Here is a tiny trained network, its code and every weight. The questions are about switching its units off for an input and a target symbol, where a switched-off unit gives its printed mean instead of its output.

import numpy as np


def w(rows, s, z=0):
    codes = np.array(rows[::2]) - 128.0
    scale = np.full(codes.shape[1], s)
    scale[-1] = z or s
    return codes * scale


def norm(h):
    return h / np.sqrt((h * h).mean(-1, keepdims=True) + 1e-5)


def f(y):
    return np.maximum(y, 0)


def softmax(a):
    e = np.exp(a - a.max(-1, keepdims=True))
    return e / e.sum(-1, keepdims=True)


def log_softmax(a):
    a = a - a.max(-1, keepdims=True)
    return a - np.log(np.exp(a).sum(-1, keepdims=True))


def net(x, mask):
    ids = ['ΔΛΞαεζημπστφω'.index(c) for c in x.split()]
    T = len(ids)
    res = E[ids] + P[:T]
    r = norm(res)
    for j in range(2):
        rows = slice(4 * j, 4 * j + 4)
        q, k, v = (r @ M[0][rows].T for M in (Q, K, V))
        z = softmax(np.where(np.tri(T) > 0, q @ k.T / 4**0.5, -1e9)) @ v
        o = O[0][rows]
        res = res + np.where(mask[j], z, o[:, -1]) @ o[:, :-1]
    y = f(norm(res) @ A[0][:, :-1].T + A[0][:, -1])
    res = res + np.where(mask[2:6], y, B[0][:, -1]) @ B[0][:, :-1]
    return log_softmax(norm(res)[-1] @ U[:, :-1].T + U[:, -1])


Q, K, V, O, A, B = {}, {}, {}, {}, {}, {}
E = w([
[155,93,116,53],'Δ',
[160,81,175,128],'Λ',
[98,163,173,176],'Ξ',
[69,119,155,17],'α',
[100,133,142,70],'ε',
[58,175,170,100],'ζ',
[92,251,127,173],'η',
[168,155,94,67],'μ',
[111,164,163,150],'π',
[110,121,141,51],'σ',
[191,119,151,192],'τ',
[103,156,163,125],'φ',
[141,74,7,182],'ω',
],0.017)
P = w([
[72,122,141,126],'0',
[105,181,250,77],'1',
[88,141,112,149],'2',
[173,174,172,62],'3',
[97,129,87,156],'4',
[135,176,160,93],'5',
[89,106,91,168],'6',
[164,218,167,93],'7',
[71,118,74,140],'8',
[163,199,152,106],'9',
[82,41,112,172],'10',
],0.016)
Q[0] = w([
[206,116,196,152],'H1',
[82,174,36,108],'H1',
[102,153,70,205],'H1',
[33,89,58,136],'H1',
[88,174,97,111],'H2',
[180,162,156,85],'H2',
[185,121,1,203],'H2',
[153,207,144,82],'H2',
],0.0088)
K[0] = w([
[86,136,157,125],'H1',
[135,120,164,167],'H1',
[169,121,116,187],'H1',
[95,15,88,247],'H1',
[169,86,137,151],'H2',
[212,177,201,182],'H2',
[99,205,117,120],'H2',
[152,107,205,107],'H2',
],0.011)
V[0] = w([
[174,23,101,238],'H1',
[132,243,129,207],'H1',
[185,203,152,83],'H1',
[148,143,40,99],'H1',
[145,24,68,41],'H2',
[162,89,240,221],'H2',
[126,83,180,187],'H2',
[254,51,165,66],'H2',
],0.0095)
O[0] = w([
[200,94,140,121,26],'H1',
[143,89,184,44,67],'H1',
[123,188,200,97,107],'H1',
[96,164,233,114,1],'H1',
[95,191,186,254,101],'H2',
[191,58,176,153,251],'H2',
[162,70,108,137,210],'H2',
[198,130,180,214,121],'H2',
],0.0089,0.0034)
A[0] = w([
[118,187,227,196,172],'N1',
[168,121,133,79,83],'N2',
[163,158,163,2,3],'N3',
[174,130,86,118,86],'N4',
],0.0073,0.0029)
B[0] = w([
[155,96,141,44,253],'N1',
[140,83,255,201,150],'N2',
[58,166,139,137,181],'N3',
[188,146,143,223,148],'N4',
],0.0093,0.0045)
U = w([
[110,154,63,75,52],'Δ',
[235,106,229,95,196],'Λ',
[78,38,60,26,81],'Ξ',
[102,146,121,46,90],'α',
[51,110,84,175,112],'ε',
[65,206,124,247,99],'ζ',
[100,219,98,128,134],'η',
[46,159,77,131,78],'μ',
[53,156,124,149,68],'π',
[130,136,75,88,29],'σ',
[190,51,69,254,158],'τ',
[59,146,101,146,65],'φ',
[173,180,42,46,255],'ω',
],0.0078,0.0049)

Each question gives the input, a string of symbols that net reads in full, and the target symbol t.
The units are the heads (4 rows each of Q, K, V and O) and the neurons (one row each of A and B). Each row of codes is followed by its name. A weight is (code - 128) times the scale printed after its matrix; where a second scale follows, it is the last column's (O, A, B and U).
mask holds one flag per unit, heads first, then neurons. A switched-off unit (its flag False) gives its mean, the last column of its rows in O or B, instead of its output. The means were averaged over made-up inputs and are rounded, as every weight is.
A unit's drop is (log p(t) with every unit on - log p(t) with that unit switched off) / (log p(t) with every unit on - log p(t) with every unit switched off).
The circuit of an input: a set's keep is (log p(t) with only the set's units on - log p(t) with every unit switched off) / (log p(t) with every unit on - log p(t) with every unit switched off). Starting from all 6 units, units are removed one at a time, each time the one whose removal leaves the highest keep (on an exact tie, the one counted first), for as long as the keep stays at least 0.8.
units of the circuit, in order: the units of the circuit, biggest drop first
which heads matter: for each layer, one digit per head in row order, 1 if its drop is at least 0.15 and else 0, layers parted by /
input π Λ π, target Ξ: units of the circuit, in order => (H2)
input Λ ε Λ φ η, target τ: units of the circuit, in order => (H1; H2)
input π π Λ φ ε, target τ: which heads matter => 10
input ε Λ Λ Λ τ Ξ, target Λ: units of the circuit, in order => (H2; N1)
input φ τ ε α ε Λ Λ τ π ζ, target Λ: which heads matter => 01
input Λ Λ ε, target τ: which heads matter => 01
input Λ Λ ζ, target τ: which heads matter => 11
input Λ Λ α, target τ: units of the circuit, in order => (H2; H1)
input Λ Λ τ σ τ Λ π, target Λ: which heads matter => 10
input π Λ ε Λ Λ σ φ Λ σ, target τ: which heads matter => 10
input π α Λ π φ Λ Λ π π, target τ: which heads matter => 10
input Λ τ η, target τ: which heads matter => 01
input Λ Δ φ, target τ: which heads matter => 11
input Λ Δ Ξ, target τ: units of the circuit, in order => (H2; H1)
input π Λ τ Λ φ, target Λ: which heads matter => 10
input Λ Λ ω ω τ Ξ Λ π Ξ, target τ: units of the circuit, in order => (H1)
input ε π Λ Λ Λ Λ Δ, target τ: units of the circuit, in order => (H1; H2)
input Δ Λ Δ, target ζ: which heads matter => 01
input φ Λ Λ Λ π ε, target Λ: which heads matter => 01
input τ Λ τ μ, target Λ: units of the circuit, in order => (H2; N2)
input ζ Λ Λ α φ, target τ: units of the circuit, in order => (H1)
input ζ α π π ω Ξ τ Ξ π ζ φ, target Ξ: units of the circuit, in order => (H2; H1)
input φ τ Λ ε α, target τ: units of the circuit, in order => (H1; H2)
